Each row has a hidden stage along a path, written after it and counted from one end. A new block has a new path.
[ 201   87 -191   47   81 -298   55  -23    9  -85   -7  -77 -360   17
 -206  175  250   69  -44  161 -133 -248  -59   12   52   -6  -89  183
  389  -74  314  -15 -217  118 -108 -100  544  129   16   33   11]	10
[ -75   87  -44    9   26  146  117 -104  234 -101   82  109  186 -219
  -26   45    2   63  -24  -99    6   41   17  -66  158   18  -78  -29
  -13  -70 -111 -117 -111  309  157   62  -51  -78   13   98    4]	25
[  70 -301   81  -36 -140   46   85  -86 -117   23  193  101   -1  183
   19 -242 -205   17   24  253  282  230  128 -115   -6  -32  -35 -165
 -197  -10 -133   27  147   58  108  186 -155  -44 -120    3  -65]	25
[ -29  -20   33   70   86   96   55   51  128  -56  -29  -21  -38 -113
   -2   86   14  -88 -119  -12   -2   48  -13 -116  138  -65   64   -4
  -77  112  110   53  -58  226   78   10   70  -44  132   52  -29]	7
[ 153 -311  -63   70  146   41  135  -64  -88  -38  176 -177 -367 -113
 -115  154 -239 -102 -174   22   24  -50   -2   12   26 -203   48 -157
   71  181  190  252  -27  117  106   79  256  170  363   -7 -155]	40
[  68  -93  -55   74   78  -65   45   54   23  -98   68 -109 -247  -68
 -223  126   68   21 -177  -38  -27 -119 -268  -27   66 -142   41   65
  184  -86  190   41 -105  131   70    6  246  111  172   18  -23]	36
[  65 -243   22  130  -59   59   54   -5   40   83   24 -251   58  -47
  -67  -12 -295   68   -4   -1  173  -84   98  -37 -126 -120   74 -313
    3   39   35  -57  -44  166   98   88  143  -98 -108   21    5]	40
[-181   49  181   58 -100  110   48  184  197  113   97  -40  357   12
   29  -78   -4   24   30 -147  178  122   47   -5   54  -48  115 -131
  -56 -173 -118 -149 -149  -80  113   17 -263 -243  -83   47   20]	6
[   7 -242   21 -158  188   52   80 -112  -68 -125   97   32   -8  -68
  177  -59  -86  -63  116  277  133  308  199  -56  114   49  -89 -173
 -246  151 -162  -15  178  131  100  121 -133  -72  -11   18  -54]	9
[ -98  121  -34   93   42  -52  -65  248  174   10 -227 -175  119  -52
   51   27  114 -153  -18 -108   10  -94  108  -96  100  -40  142 -115
  -71   15  292 -146  -66  103    8 -250   41 -104   46  121  105]	12
[ 161  -75  127  106  -67  -52  115 -155  -16   31  132   39  -60   38
  -99   25 -101  161  -41  210   75  -26   20  -57  -76   43  -20    4
  143  -27  -70  -26 -133  284   17  205  219  -66 -214  -74   15]	7
[ -36 -203  232  -19  -63 -184   24  -23  -90   -3   10 -109   63  136
   61  -51   49  112   38  151   24  153 -167   14  -59   21   38  -10
   41  -95   67   14   42  -26  -83  115   25  -17  -95  -38  133]	2
[   9  -75 -322 -278  327 -107  154 -123   31 -237  270   99 -213 -201
   16  163  190  -24  147  114  -90  102   96  168  235   12 -207   87
  221  -57  -52  -44  -16  -35   61  -26   26  184  323   88 -136]	15
[  62 -336  205   68  117 -156   21  -16 -215    7   -1 -214 -176  -31
   12  114 -111    2 -133  157  -21   21 -192    5 -115  -21  155   13
  102   84  170   62  107  189  -48  121  177   79   77  -94   97]	23
[ -46  -79  115  105  193   40  -12  124   78    9  -48 -128   39 -210
   -8  158  -51  -32  -93    1   31  -25  -72  -48   10  -11  189    3
   47   51   -7 -163  -24  327   79   42   35 -115  -18  -29   58]	16
[ -13  -37  448   33 -157  -63   74   28 -140  105  195  122  212  216
   74 -157  -23   17  -42  158  200  254   26  -52  -30  120   66  -39
 -131 -158 -151  -72  -38  -30   47  142 -298 -170 -170 -117   85]	12
[  41 -173 -118  -65  135   55  125 -221   27 -105   60  -19   43 -224
   85   45 -163   52   79  133   34   55  199  -27   25   58 -108 -153
  -28  113  -91 -104   73  348   96  106   66  -25  -29   64    2]	20
[-205  -85   89   -9   71  151  -29  181  170  -25  -95  -30  292 -135
  122  -30    5  -71   16  -40  127  173   20 -122   95   -4  124  -64
 -223   22  -82 -220   88  196  126    3 -272 -203  -45   81   61]	16
[ 235 -176   75    7  -50 -167  115 -110 -296   47  169  -91 -234  195
  -65 -135  -64   25  -37  350  184   88  148  -48  -21   32 -143 -118
  -15    0   78   81   -2  -78   -3   71  239  -41 -167  -18  -60]	22
[ 153 -145  176   19  -15 -117  178 -174 -153   34  336   35 -189  106
  -71   22  -93   86  -57  183   55   96  -17   83  -11  -14  -35  -22
  182  -72  -41  178 -120  -24    9  201  119   71   59 -106  -67]	3
[-189  -15  162   13   35   40   46  133   90    9 -109 -181  266 -121
  125   53  100  -60  -38 -109   -6  140   -3  -38   91   16   36  -44
 -124   36  122  -75  -47   -2   30  -59  -72 -175   64   98   85]	19
[  79 -324  -38   -6 -459 -117  141 -146  -36   23   80   11   36  337
  -57 -202 -105  150   44   94  104   10   39  -74 -152  -98 -116  -95
   30  -84  229  119    7  -69  -51  118   98  136   11   90   33]	39
[ 158 -260  142   99 -405 -294  126  -60 -169  233  232  -53   -7  378
 -157 -110 -106  269   33  189  148 -118  -10   87 -319  -15   29   54
  404 -261   89  -38 -141 -134 -133  185  189   43 -222  -79   67]	20
[ -26 -298  229  -48  -49 -157   37  -39 -119   -4   40 -102   -3  164
   77  -62    9   82   44  206   46  226 -149   14  -39  -18   27  -23
   -6  -24   55  105   93  -66  -80  163   17   11  -36  -42   76]	1
[ -51  -20  275  122  286  135  -15  104   -4  -77  102 -104   62 -314
  -81  102 -118  -38 -235 -121  105   36 -278  -66   80  -11  204 -127
  -91 -112 -167 -194  -15  364  259   66 -165 -138   -4  -92   77]	40
[  59 -108   -4   47   24   44   14  124  -56   80   60  -45  -50  100
  109 -163 -227 -267    0  109  257   85  405 -107   73  -83  132 -365
 -284  133  100   31   95   23  121 -114 -157  -63   92   39  -75]	11
[ 107 -205   27 -103 -120 -112  214 -172 -155  -76  273   27 -177  156
  -77  -36   64   65  -44  141   22  156  -44   33   61  -40 -228   28
   71  -67  116  217  -78 -205    6  118  130  134  185   35  -99]	44
[ 362 -110  320  194 -296 -246   93 -183 -334  181  261  175 -164  393
 -103 -206 -286   87 -108  405  246  -72  176 -109 -250  122   82 -102
   86 -126  -14   -7  -43  254  -22  194   89   19 -324 -218   89]	13
[-187 -100  155 -129 -199    9  141  -49   52  -52  115    3  377   66
  125 -132   73   68   80 -111   57  262  -14   18   64   25 -136 -122
 -147 -173   -2  -31  -26 -201   59   38 -291  -60   86  110   78]	43
[ -85 -121  210 -194   90 -268   55  -61 -204 -174  210  166   40   20
   59    2  255   95  -16  134  -66  207 -346   81   33  177  -18  270
  148 -322  -74 -176  115   23  -14   86 -265  132   80  -77  182]	18
[-158 -202  -41 -202    3 -229   41  -42   43 -125  -82  -51  186    7
  216   49  177   55  220   64 -131  127    4   92  -14   72  -47   45
   91  -45  154 -115  109  -21 -129  -26  -82  105  137   84  174]	13
[  22 -183  -63 -158   33 -114  101 -173  -50 -163   55  -14  -65   35
   79  -41   59   11  104  176  -11  194   53    1  120    4 -192 -107
  -77   32   87  101   82   -9   -4   45   64   92  108   79   -1]	29
[  97   78 -180  113   -1   35  126  -80  165  -55  132  -16  -78 -166
 -200  103  -75   52 -108 -146   -7 -237   24  -20   65  -88  -34  -91
  202 -105  108  -50 -223  264  135  -35  219   67  116   79  -36]	44
[-192 -203  155   66  133 -120 -103  267   53   -3 -144 -240   59  -81
   74  130   36  -72  -77 -137  -69  -29 -301   29  -52 -105  366   25
  104  -49  241  -86   93  115  -40  -64  -87   59  212  -22  188]	6
[  83 -104 -160  104  -24 -149   39   84   45   55   49 -162 -240   75
  -98   53  -64  -68  -50  -42   -5 -206   55   43  -10 -190  145 -105
  237  -18  353  124  -94  -13  -39 -113  252  172  244   53  -31]	4
[-229  154  263   80   50  -67  -30  209   97    4  -42  -75  352 -158
   35   70  163    7 -117 -248  -37  -16 -252    8   35   84  208   70
   71 -280   47 -307  -89  142   61 -105 -245 -126    8    5  247]	19
[ -22  -96   13   36  295  178  104   49   99  -61  164  -60 -184 -249
  -34  192  -72 -135 -148  -42   11  103  -30    1  205 -146   95  -39
   -5  152  -19  151  -77  145  159   75   44   -7  312    6 -173]	5
[ -18 -127  144   -2  124   24   11   -1  -44  -62   46   15   40  -61
  104  -53 -106  -69  -32  117  114  151   26  -91   51   32  107 -142
 -175   24  -67  -76  124  247  106   57 -169  -62  -17  -31   61]	7
[-122 -147 -106 -103  134   12   46  137   34  -61   54 -104    4  -90
   58   10   75 -120   12  -37   54  123   34   18  146  -83   17  -48
  -46   -3  103  -37   65 -101   77  -91 -106    6  233  124  -53]	20
[ -87  -49  382   45  -33  -39   66   40  -34  -43  173   -8  162  -35
 -120   46  112  163 -170  -79   28  114 -451    5   -4   38   54  136
  101 -304 -108 -124 -126   61   92  167 -130  -78  -52  -90  128]	40
[ 251 -182 -186   83  185   61  127  -48  -53    9  132 -114 -475  -45
  -78   95 -225 -194 -101  207  102  -43  320  -62  112 -177   -1 -204
  -15  326  185  276  -53  135   84   11  369   68  231   27 -259]	8
[ 112 -272  142   31 -163  -47  138 -144  -78   84   96  -36   -5  172
   52  -58 -175   84   58  262  123  126  186  -40 -114   -3  -42 -116
  -14  120   14  112  -18   62  -41  212  131  -55 -111  -33  -22]	8
[  63 -120   26   12  164   50   39   35  -26  -12   68  -82  -96  -54
   28  -18 -103  -89   -4  177  165  115  167  -71   89  -35   30 -183
 -134  112  -46  -14   25  122  107   36   34 -120  -46    4  -78]	8
[ -79   81   96   51  -84   24   24   56   64  -47   49  118  143   10
    0 -118   23  -76 -124 -101   79   54  -52 -127  129    4   76  -57
 -139 -163   69  -81    2  166  126  -68 -228  -11   77   59   88]	25
[  70 -156  190  119 -263  -92   50   73  -82  174   88  -67   78  238
 -120 -144  -53  151  -40  164  226    7  -23  -74 -153   -7   46   10
   90 -157    3 -109  -83  -15  -10  133   80 -156 -314  -27   41]	20
[   1   73  187  158  224 -135  -82  244  -14   34  -41 -280 -107  -87
 -128  108  115  -16 -149  -12   35  -90 -256    3   54  -51  213  -18
  145 -143  125 -115 -129   68   23  -89  186 -128  -96  -57   89]	3
[   0 -141  -62   63   53  233   63   49   93  -11   55    9  -28 -113
  -32  -53 -171 -109 -109   36  192   88  125 -174  130 -110   47 -130
 -207  133  -36    2   51  251  197   57  -40 -103   41   89 -127]	22
[ -83  135 -308   43   32  184   -8  101  361 -203 -171  -27   77 -224
 -146  -10  130  -27  -73 -194   35 -111  -52 -226  248 -123  -73  -81
 -140  -47  139 -172  -76  323  202 -161  101  -80   22  249   -8]	37
[  73  -17 -140   73 -175 -183  186  -61   51   89  112 -137  -77   57
 -103  121   24   60  -23 -102 -104 -218  121  122  -48  -86  -58    5
  379  -68  360  111 -266 -111  -93  -74  341  145  237   97  -18]	21

Each row has a hidden stage along a path, written after it and counted from one end. A new block has a new path.
[ 229 -167 -163  -69   94  -88 -352  -54 -107  130   -6  -64  -22   61
  -38   30  -81   20   88  166  105   41  -51   32 -167  180  178   50
  -95  -98 -122   -4  272  104  -23  159  -49  -87  -75 -266  246]	18
[-361  -79 -153  -28 -169  293   86   87   23 -338  244 -113  323   75
    8 -240  119 -372  131    6  -80 -157  235  277 -235  122 -164   54
   82   80  -76   15 -178   55  135  247   17 -370  152 -273  316]	10
[   7 -216 -127  -42  -38  345 -209  101   92 -173  -89  143 -175   51
  217  117 -202 -199  -99   18  247  163    7  110 -226  348  121   80
 -217 -109 -141  229   41  -37   58   99  221  -55  -11 -111  265]	21
[ 217  -71  239   73   32 -178 -113   71 -117  360 -103 -184  -52  105
 -274   66    0   -8   47  -67   84 -267    4  -80  169   -1  -90  -55
 -153  127  -33  -64 -183   88  176 -101 -303  -63 -175 -148  108]	26
[-231  -53  349   46 -103  447  193  110  318 -123 -203  238 -495  -86
  250  337 -100 -206 -275 -189  200    8  -11  -41  202  235 -110  -86
 -326   45  -57   11 -145 -300  396 -221  -90   63  -68  130  129]	22
[ 205 -225 -169 -101 -149   56  -62  -23  113  -81   32  -46  128  105
 -112  170 -159 -248   61  -69  228   92   85  219 -119  266   78  134
 -314   38  128  303 -163  -60 -180   63  290  -85 -121    6   85]	12
[  -3  -94 -340  -91  155 -134 -211 -144 -318 -125   40  -46  205  250
   23 -282   62   53  227  252  -78 -290  209   -1 -419 -109   50 -116
  613 -290 -549 -152  152  308  184  333  124 -194    5 -270   91]	3
[-136 -121  -10  233   67  -47  -62 -312 -393  134  -93   14 -121   84
   67 -164   29   60  121  206  -62 -306   52   63 -159  -39   34   89
  335 -276 -444 -311  -94   21  251  205 -152 -192  100 -192  -16]	9
[-194  273   37   65  271 -134  -41 -212  -15   33  114   23  283   33
   31 -285   50   17   13  154 -262 -283  270  -63  -87 -304 -237 -121
  526  -42 -283 -428  -52  205  205  271 -143  -34  -63 -120  140]	29
[ 252  142  -28  -60  232  -24   57 -232  253   77   11  216  -74   -2
   47  127 -188  231  -97 -119  228   10  264  -58   -8 -125 -247  -92
  152  -34 -250 -101  215   46  260  -54  195  103 -131  393 -169]	2
[-451  -60   53  109 -230  310  229   -5 -156 -178   -1   -5 -298   24
   64  -68  168 -337   63   -2  -79 -324  247  117  -20   29 -253   57
   40   68 -137 -147 -417 -155  259   22 -149 -259   86 -127  173]	16
[-118   44 -158  157  -21   95  -36   58 -164  114  107 -275  -34  -88
  -78 -137  131 -260   43   89   30 -239   82   90   27   22  182  168
 -169   45   20  129  -61 -115 -224   80   21 -206    9 -204  133]	17
[ -22 -118  -71  -56   84  447  -42 -111  141   78  -71  217   11  130
  206    4  111  -53  123  -50  123  -88  -43    5 -228    3   61  188
   86  -70 -100 -212  108   60  393  -27   63  -61 -142   38  289]	12
[ 206   66 -108  184  248 -279 -218 -451 -292  308  -57   39 -299  -62
  -44   29 -167  256  -95  289  173  -68   22  -81  127   29  175   15
   97 -349 -382 -215  265 -138  -96   29    9   -8  -59  -60  -76]	17
[ 171  -84 -179   97   26  -16 -180 -136 -335  201 -159   27 -384  224
  -53   98  -44  -87  115   -8  154 -169  271  -85   11   69 -104  126
   54 -157 -226  -19 -220  -35   29  -44   30  -44 -106 -174    8]	13
[-171  -53  340   18 -121   65  -11  243  323 -194   45  -95   66 -146
   41  161 -137 -275 -139 -142  -32  123  -43  127  120  334  -73 -168
 -397  134  104   71   -8  -73  231   84 -284  -79   19 -234  254]	27
[ 149  -81   76  148 -123 -151  -10 -253 -360  294 -167  -98 -437   97
 -227  157   28  -27  134   64  156 -314   40  -35  189   18  -58   69
 -115 -101  -70 -219 -248 -184  112 -280 -107 -131 -225   -6  -14]	15
[ 306 -124  -28  -37   11  278 -159   28  268  106  -41  105   -6   83
   55  210 -201  -72    8 -190  339  171   -4  122 -114  227  -66  197
 -342   59  126  120   81    4  165 -108  172  -24 -159  141  148]	9
[ 321 -161  245 -138  145   22  -24 -108  362  129 -309  337 -310   69
  229  459 -243  194  -61 -203  169  125  -25 -107  -92   42 -103  -78
  -64  -13 -118 -101  147   39  470  -39  -47  298 -221  345 -163]	4
[   5  -73  -34  -24   -5  326  164  -14  320    5  126   39  202  -22
   -7   44  -23 -134  -66 -173  244   -7   59  170    6  108   41  135
 -228  131   42  175  -19 -104   57   -4  177 -111   -5  162   79]	10
[ -39  -53  279  112 -226  -44  169  -81  -33   74  -83  -42 -191    4
 -121  106    0 -175  161 -209  -38 -222  181   94   41  -65 -352   28
 -131  170  116 -234 -479  -20  372 -165 -149 -105 -203  150   40]	29
[-220   93 -124   27  -86  175  190  -31  268 -223  256    1  -57 -255
   73   44  -61 -269  -94 -139   29  154  343  213   49  148 -156   83
 -274  160   80  152    5 -202 -109  158   85 -111  136   34   75]	16
[ -19  282   35  -81  289 -401 -106 -205  189  -76  268  -19  311  -64
 -133  -60 -246   74 -289  303 -145   39  305   50  128    2 -337 -270
  195   83 -220 -138  139   40 -253  464 -241   25  126 -204   44]	16
[-251 -196  236   57 -198  224   11  165   76 -143  -25  -57  -52   15
   68   79  -35 -320  -19  -22  -55  -56  -14  215  -51  290 -155   42
 -259  139   29   10 -246  -71  218  176 -323 -191  127 -273  232]	13
[  55 -370 -179  -31 -259  522   33    0  107  -41  -57  110 -236    0
  136  186   32 -256  207 -257  323  121  -46  212 -221  300  207  346
 -451   -4  143  173  -10 -131  231 -176  284 -177 -116  117  246]	14
[ 321   42  132 -100  -34 -221 -209   53  218  170   39 -200    7  -46
 -213  293 -114 -121   44  -27   67  105  -40   44  145  176 -112  -14
 -474  203  377  -33  140  -33  -63  -83 -216   14 -271  -95  199]	15
[   3 -237  -62  -14  -34  386 -191   13   96    9  -78   42  107   -1
  212  -51  -20 -159   92  141  111  -11 -267  215 -461  108  290  277
 -172  -13   73    4   66   96  110  143  192 -113 -132   38  353]	20
[ 371  191   57   20  327 -588 -281 -117 -218  335 -258  -85 -358  150
  -70  233  -90  200   41   86  -81 -240  210 -385  154 -188 -102 -275
  308 -208 -318 -216  164  114  103   27 -244  266 -270 -157 -266]	2
[-294   36  -92 -102   62  348    0  175  346 -376  223   54   93 -128
  162  -11  -92 -223 -310   27  150  165  111   81   73  351   84 -176
 -162  -20 -213  239  304 -158    0  174   63 -138  183 -256  329]	20
[ -91  240   78  -32  116   99  128   80  401 -186  204  -23  182 -125
   38    6 -116  -58 -216  -84   93  -10  205   72   95   23 -233 -191
  -27  113  -97   54  202  -46  147   59   45  -65   39  124    0]	2
[ 185   16 -289 -127  200 -161 -428 -119  -73  -18  -77   27  -47  103
  125   67 -113  -59   58  275  -27   66   70  -99 -253   68  196  -28
  154 -252 -152  -55  272  118 -160  246  147  114 -218 -267  212]	19
[ 214  104 -159  100  364 -321 -331 -411 -260  350    6    4   99   89
  -26 -150  -31  252  129  287  -79 -147   89  -85 -130 -161   32   61
  408 -270 -339 -409  285  189   42  260 -144   -8  -74 -221   47]	11
[ 448 -176   -7   -2   51  -21  -92 -195   22  189 -410  262 -661   75
  196  500 -219  145   68 -225  342   79   27 -179  -43   84  118   23
 -121 -284 -182   13  139  -94  351 -292  269  258 -346  359 -272]	2
[ 288 -161  -95   55 -268 -131  -48  -71 -240  252   -5 -328   -9  118
 -364   78   97 -232  380  -82  134 -250   43  170  -41   27   -6  247
 -321  108  313    7 -300  -16  -47 -218   75 -238 -302    0   89]	11
[-177  202   42   11  288 -108  -48 -226  -94   22  -94  282 -493   72
  178   81  -50  101 -159  102 -155 -124  467 -283  153  -96 -436 -233
  453 -128 -537 -384   22  -18  270  205 -380  144   80 -227    1]	17
[ 124  -33  -50  -77  -47  103 -162  -51  177 -147  -57  174 -340   23
  109  341 -261 -155  -94  -77  218  273  170   19   58  359 -164  -25
 -284  -93   -4   43   92 -165   86  -76   76   39 -118  -63  162]	15
[ 286 -165  -41  191   65 -222 -113 -472 -464  508 -169  -75  -97  149
 -183  -68   89  211  314  181   97 -399 -112    9 -127 -196  172  230
  198 -236 -203 -390  -76   63  181  -90  -21 -142 -234   67  -64]	10
[-195   86   54  129 -153  -51  -75  247   19 -182   33 -258  -96 -130
   20   74  -57 -466  -14  -68 -137   -8  200   82   60  198  -51  -45
 -292   62  148  185 -208  -95 -116  137  -82  -59  -30 -332  151]	25
[  91  -39   -1 -162  144  -47 -107 -113  115  115  -41   42  189   93
   14  -19   31   -4   81  180 -106 -167    9    6 -285 -190  -16   27
  167  120  -10 -189  -19  215   43  252  -44   75 -204   40  185]	20
[  71   24   19  128  -27 -417   80 -250 -361  174   -6 -201 -113   78
 -255  -65   38   51  203   75  -94 -422  292   34    1 -229 -263  -62
  257  -10 -220 -242 -264   55  115   56 -142 -155  -68   16 -223]	5
[ 289  117  283   26  229  -51 -199  -55  303  249 -138  188 -342  -21
   51  417 -343  104 -316  -72  217  216   48 -133  326  232 -259  -81
 -319   42  -22  -65  168 -150  110  -70 -282  226 -102    4    7]	14
[ 307 -173  -45   50   33 -163 -166 -167 -152  270 -287   36 -570    9
   14  392 -124    4    7   -3  213   16  -31 -147  136  178  306   55
 -267 -212  -94   91   60 -212  -79 -118   43  164 -229  -30 -112]	17
[-327 -113  -64  -85 -127   -1   25   86 -110 -208  107 -222  282  131
  -74 -176  211 -378  176  172 -292 -324  147  144 -197    3  -29  -34
  168  103  -51  -38 -286   97  -28  378 -193 -223   50 -422  261]	14
[ 257 -127   18   80  -79 -303  -22 -144 -243  335 -101 -194 -195   88
 -253  160   56  -47  268  -99   13 -235  140   -5   71  -44  -54   99
 -120   44   49  -82 -212   -4   52  -60 -175  -53 -181  -62 -108]	10
[-168 -201   12   88 -272  239  206 -206  -90  -58   18  -25 -164  -72
  -46   13   78 -170  100   38  171 -186  -67  237  -41  124  102  151
 -213  -41   -9 -101 -165 -231  178 -157  114 -300  -64  127  151]	16
[  57 -165   12  -47 -111  185  176 -283   43  103  -68  205 -219   58
   -4  111   19  -14  148  -91  122 -131  156  118 -158  -95 -234  193
  -31  128    0 -219 -256  -18  285  -82   64  -63 -159  338   60]	16
[ -53  -88   52  154  -41  117  161 -231   -9  120  142 -113  255  -78
 -118 -170   42   33   58   61  158 -238 -113  266  -60  -13  108  145
  -54   -8  -88 -129   13  -73  170  -11   58 -320   26  156   41]	8
[-375   46   53  162 -105  -39  140  -34   63 -247  276 -159  139 -310
    5 -177  -79 -217 -107   72 -141   12  201  305  -28  134  -97  -36
 -134   89  -93   38  -51  -88  -59  362 -124 -248  276 -172  111]	23
[ -65  101  229  289    9 -387    2  -92 -352  248   88 -336  -24    8
 -331 -132  -19  -12  -10  137 -106 -396  201   82  264  -27 -326  -87
   49   72 -206 -193 -269  -44   24  135 -500 -264  157 -310 -100]	9
[ 278 -222   25 -218   61  189  -89  -63  341   -9  -58  214  221  208
   39  174 -203   42   -9  -72  260   86  -32  120 -245  133  -91   29
  -55   59  -43   22   42  134  259   49  160   14 -161  199  132]	8
[ 256   64  361   83  161 -296   -6 -436   10  405 -258  216 -413   46
  -36  345 -147  264  -28    9   21 -114   53 -170  221 -119 -319  -55
   65  -57 -118 -522  -60  -79  359 -133 -367  214 -248  199 -158]	12
[  40    1  -25  -34 -245 -233  -59  185  -31 -191  105 -385   47   -7
 -192   92  -11 -325  204  -56  -53 -103  156  159  -36  147 -128 -115
 -234   85  193   97  -48   -4   12   -6  -30 -214 -138 -193   72]	4
[  48  -20  258  115   25   21  136 -213   40  310 -122   98 -309  -96
   -3  118  -25   86  -15  -31   42 -185   51   31   23 -161 -212  118
 -108  176   -8 -257 -188  -47  243  -40 -203   36 -107  294  -39]	20
[ 395   58  -25 -180  115 -223  -94 -125  401   76   75    3  152 -113
 -136  279 -259   27 -129  -21  213  233   31   31   71   97   81  -76
 -330   91  181  148  236  -35 -224    4  217  171 -283  211   45]	22
[ 231  -43  230  200  -32   29 -155  -77 -100  370 -179  -72 -401  -56
  -86  195 -139   20  -60   61  274 -109 -191   31  139  128    1  145
 -413   11   84 -113  -34 -166  111 -268 -126  -68 -203   94   90]	19
